Below are the code and all the weights of a small trained network. Each question names an input and a target symbol and asks about switching units off, where a switched-off unit gives its printed mean instead of its output.

import numpy as np


def w(rows, s, z=0):
    codes = np.array(rows[::2]) - 128.0
    scale = np.full(codes.shape[1], s)
    scale[-1] = z or s
    return codes * scale


def norm(h):
    return h / np.sqrt((h * h).mean(-1, keepdims=True) + 1e-5)


def f(y):
    return np.maximum(y, 0)


def softmax(a):
    e = np.exp(a - a.max(-1, keepdims=True))
    return e / e.sum(-1, keepdims=True)


def log_softmax(a):
    a = a - a.max(-1, keepdims=True)
    return a - np.log(np.exp(a).sum(-1, keepdims=True))


def net(x, mask):
    ids = ['Ξαβεζηθλφψ'.index(c) for c in x.split()]
    T = len(ids)
    res = E[ids] + P[:T]
    u = 0
    for l in range(2):
        r = norm(res)
        for j in range(3):
            rows = slice(2 * j, 2 * j + 2)
            q, k, v = (r @ M[l][rows].T for M in (Q, K, V))
            z = softmax(np.where(np.tri(T) > 0, q @ k.T / 2**0.5, -1e9)) @ v
            o = O[l][rows]
            res = res + np.where(mask[u + j], z, o[:, -1]) @ o[:, :-1]
        u += 3
        y = f(norm(res) @ A[l][:, :-1].T + A[l][:, -1])
        res = res + np.where(mask[u : u + 16], y, B[l][:, -1]) @ B[l][:, :-1]
        u += 16
    return log_softmax(norm(res)[-1] @ U[:, :-1].T + U[:, -1])


Q, K, V, O, A, B = {}, {}, {}, {}, {}, {}
E = w([
[116,126,96,94,162],'Ξ',
[201,108,192,149,198],'α',
[145,132,149,112,97],'β',
[111,247,195,137,110],'ε',
[85,106,83,193,150],'ζ',
[195,149,92,64,81],'η',
[70,165,204,106,63],'θ',
[177,123,134,108,149],'λ',
[132,135,76,136,56],'φ',
[93,139,193,166,179],'ψ',
],0.015)
P = w([
[103,215,130,82,149],'0',
[90,71,254,173,134],'1',
[151,85,91,160,138],'2',
[97,179,119,100,131],'3',
[85,64,228,168,121],'4',
[171,72,79,184,138],'5',
[88,166,109,102,135],'6',
[77,65,210,149,102],'7',
[166,77,73,180,135],'8',
],0.0079)
Q[0] = w([
[122,191,24,122,212],'0.h0',
[108,182,80,230,12],'0.h0',
[54,135,253,49,126],'0.h1',
[132,144,254,138,107],'0.h1',
[241,123,118,136,78],'0.h2',
[39,160,141,70,118],'0.h2',
],0.0066)
K[0] = w([
[187,163,105,254,104],'0.h0',
[31,139,199,116,22],'0.h0',
[201,199,205,179,80],'0.h1',
[123,220,161,197,152],'0.h1',
[182,202,118,173,133],'0.h2',
[21,110,209,102,144],'0.h2',
],0.0085)
V[0] = w([
[83,52,151,2,142],'0.h0',
[69,136,177,124,124],'0.h0',
[183,170,108,99,143],'0.h1',
[61,95,118,50,186],'0.h1',
[87,206,126,169,154],'0.h2',
[112,109,87,82,149],'0.h2',
],0.004)
O[0] = w([
[118,252,138,202,201,207],'0.h0',
[151,130,67,201,151,130],'0.h0',
[100,157,90,177,184,140],'0.h1',
[100,18,188,77,221,254],'0.h1',
[195,132,144,89,181,149],'0.h2',
[138,71,200,128,97,177],'0.h2',
],0.0035,0.002)
A[0] = w([
[78,62,72,205,119,177],'0.n0',
[76,172,145,93,103,115],'0.n1',
[111,82,168,208,45,133],'0.n2',
[141,199,174,123,80,81],'0.n3',
[185,108,101,201,131,25],'0.n4',
[175,221,155,48,132,30],'0.n5',
[64,99,178,78,117,123],'0.n6',
[95,108,210,148,156,132],'0.n7',
[138,57,188,158,162,168],'0.n8',
[205,127,157,127,212,68],'0.n9',
[68,123,158,171,119,169],'0.n10',
[254,74,98,161,108,133],'0.n11',
[169,142,80,101,142,82],'0.n12',
[136,41,81,65,137,4],'0.n13',
[179,172,126,166,171,77],'0.n14',
[152,156,72,106,94,56],'0.n15',
],0.0074,0.0032)
B[0] = w([
[161,100,154,2,149,247],'0.n0',
[133,125,79,172,159,185],'0.n1',
[79,117,227,168,187,211],'0.n2',
[213,105,114,130,145,167],'0.n3',
[105,240,105,167,103,147],'0.n4',
[89,56,138,69,161,177],'0.n5',
[190,169,116,191,75,216],'0.n6',
[111,191,49,127,108,238],'0.n7',
[101,173,59,119,94,253],'0.n8',
[114,114,146,71,44,194],'0.n9',
[163,56,86,131,86,220],'0.n10',
[186,248,186,199,117,197],'0.n11',
[84,96,130,165,158,169],'0.n12',
[138,75,154,254,159,190],'0.n13',
[168,89,60,149,67,147],'0.n14',
[62,155,139,126,204,154],'0.n15',
],0.0057,0.0041)
Q[1] = w([
[117,162,65,214,142],'1.h0',
[99,113,190,2,132],'1.h0',
[124,145,66,183,37],'1.h1',
[175,61,180,76,52],'1.h1',
[225,136,131,227,102],'1.h2',
[172,131,139,169,241],'1.h2',
],0.008)
K[1] = w([
[87,151,122,172,145],'1.h0',
[183,69,121,75,101],'1.h0',
[45,164,131,96,80],'1.h1',
[143,129,114,5,146],'1.h1',
[105,146,68,157,70],'1.h2',
[203,117,25,192,156],'1.h2',
],0.011)
V[1] = w([
[2,109,142,251,119],'1.h0',
[25,150,150,75,136],'1.h0',
[239,118,34,123,145],'1.h1',
[5,162,121,59,101],'1.h1',
[165,19,80,198,18],'1.h2',
[160,72,99,254,156],'1.h2',
],0.0032)
O[1] = w([
[175,114,6,113,62,199],'1.h0',
[152,2,150,136,105,230],'1.h0',
[228,112,216,135,107,108],'1.h1',
[75,160,83,174,222,233],'1.h1',
[98,111,206,55,219,9],'1.h2',
[92,163,145,109,168,79],'1.h2',
],0.0041,0.0015)
A[1] = w([
[205,147,146,73,16,73],'1.n0',
[66,132,53,121,106,97],'1.n1',
[160,25,33,167,143,135],'1.n2',
[92,90,142,2,21,107],'1.n3',
[250,154,150,172,175,87],'1.n4',
[103,250,143,151,159,101],'1.n5',
[187,135,149,24,129,87],'1.n6',
[124,177,126,53,228,34],'1.n7',
[87,182,170,241,55,98],'1.n8',
[208,75,179,161,138,135],'1.n9',
[153,144,203,63,230,3],'1.n10',
[191,136,177,151,240,83],'1.n11',
[141,205,108,102,231,155],'1.n12',
[32,138,177,132,144,128],'1.n13',
[117,67,216,92,37,76],'1.n14',
[154,190,89,168,106,118],'1.n15',
],0.0068,0.006)
B[1] = w([
[2,170,110,112,118,146],'1.n0',
[126,126,103,159,81,200],'1.n1',
[184,158,159,73,96,254],'1.n2',
[154,125,112,181,193,148],'1.n3',
[79,97,144,80,111,173],'1.n4',
[166,81,166,72,147,172],'1.n5',
[113,134,187,155,68,142],'1.n6',
[82,145,113,162,81,153],'1.n7',
[138,151,75,105,185,210],'1.n8',
[156,63,75,95,152,182],'1.n9',
[127,134,77,194,70,137],'1.n10',
[84,101,89,39,164,164],'1.n11',
[133,122,157,185,145,206],'1.n12',
[93,102,117,107,96,162],'1.n13',
[192,141,168,170,131,151],'1.n14',
[163,84,127,127,111,193],'1.n15',
],0.008,0.0055)
U = w([
[41,139,97,148,187,225],'Ξ',
[88,160,180,84,96,212],'α',
[157,81,174,201,129,182],'β',
[171,233,164,121,181,188],'ε',
[204,168,62,197,215,1],'ζ',
[71,42,121,128,81,11],'η',
[115,205,185,173,114,245],'θ',
[90,249,96,55,158,51],'λ',
[163,142,88,129,27,128],'φ',
[146,81,92,54,201,101],'ψ',
],0.012,0.004)

Each question gives the input, a string of symbols that net reads in full, and the target symbol t.
The units are the heads (2 rows each of Q, K, V and O) and the neurons (one row each of A and B). Each row of codes is followed by its name. A weight is (code - 128) times the scale printed after its matrix; where a second scale follows, it is the last column's (O, A, B and U).
mask holds one flag per unit, layer by layer, with each layer's heads first. A switched-off unit (its flag False) gives its mean, the last column of its rows in O or B, instead of its output. The means were averaged over made-up inputs and are rounded, as every weight is.
A unit's drop is (log p(t) with every unit on - log p(t) with that unit switched off) / (log p(t) with every unit on - log p(t) with every unit switched off).
The circuit of an input: a set's keep is (log p(t) with only the set's units on - log p(t) with every unit switched off) / (log p(t) with every unit on - log p(t) with every unit switched off). Starting from the 12 units with the biggest drops (on a tie, the unit counted first), units are removed one at a time, each time the one whose removal leaves the highest keep (on an exact tie, the one counted first), for as long as the keep stays at least 0.8.
units of the circuit, in order: the units of the circuit, biggest drop first
unit that matters most: the unit with the biggest drop
k most important neurons of layer l: the k neurons of layer l with the biggest drops, biggest first
drop of u: that unit's drop, to one decimal
input ψ ψ η Ξ Ξ α, target ψ: units of the circuit, in order -> (1.n11)
input ψ φ ψ ψ φ, target β: units of the circuit, in order -> (1.n14 0.n2)
input ψ α λ ζ φ Ξ ζ Ξ λ, target ψ: units of the circuit, in order -> (1.h2 1.n11)
input θ θ η, target ζ: units of the circuit, in order -> (0.n15 0.n11 1.n2 1.h1)
input θ φ φ α ψ Ξ ψ φ ζ, target φ: units of the circuit, in order -> (1.n2 0.n4 0.n0 1.n8)
input β Ξ Ξ ε ε Ξ α β, target ζ: 2 most important neurons of layer 0 -> (0.n2 0.n7)
input ψ φ θ φ α Ξ Ξ θ, target θ: 3 most important neurons of layer 1 -> (1.n14 1.n8 1.n2)
input Ξ φ φ, target ψ: 3 most important neurons of layer 0 -> (0.n11 0.n0 0.n2)
input φ η φ φ λ, target λ: 2 most important neurons of layer 0 -> (0.n9 0.n8)
input θ Ξ Ξ α, target α: 2 most important neurons of layer 0 -> (0.n9 0.n13)
input θ θ Ξ Ξ Ξ α, target ψ: 2 most important neurons of layer 1 -> (1.n4 1.n11)
input ψ φ Ξ ψ Ξ θ φ, target Ξ: 2 most important neurons of layer 1 -> (1.n3 1.n2)
input Ξ θ φ θ θ φ, target ζ: 2 most important neurons of layer 0 -> (0.n11 0.n4)
input Ξ Ξ Ξ Ξ η φ θ θ, target θ: unit that matters most -> 0.n2
input ζ θ λ Ξ, target Ξ: 2 most important neurons of layer 0 -> (0.n10 0.n5)
input α φ η ψ ψ α, target φ: 3 most important neurons of layer 0 -> (0.n9 0.n14 0.n8)
input φ φ φ, target λ: 2 most important neurons of layer 0 -> (0.n11 0.n0)
input β φ Ξ Ξ ψ λ, target φ: 2 most important neurons of layer 0 -> (0.n9 0.n2)
input φ Ξ Ξ Ξ Ξ η, target ψ: 2 most important neurons of layer 1 -> (1.n4 1.n11)
input θ ζ φ Ξ ε Ξ η, target θ: unit that matters most -> 1.n6
input Ξ ψ ψ, target φ: drop of 1.n2 -> 0.0
input Ξ α θ Ξ η Ξ Ξ η, target α: drop of 0.n11 -> 0.3
input φ Ξ φ Ξ Ξ φ α β, target ζ: drop of 1.n8 -> 0.5
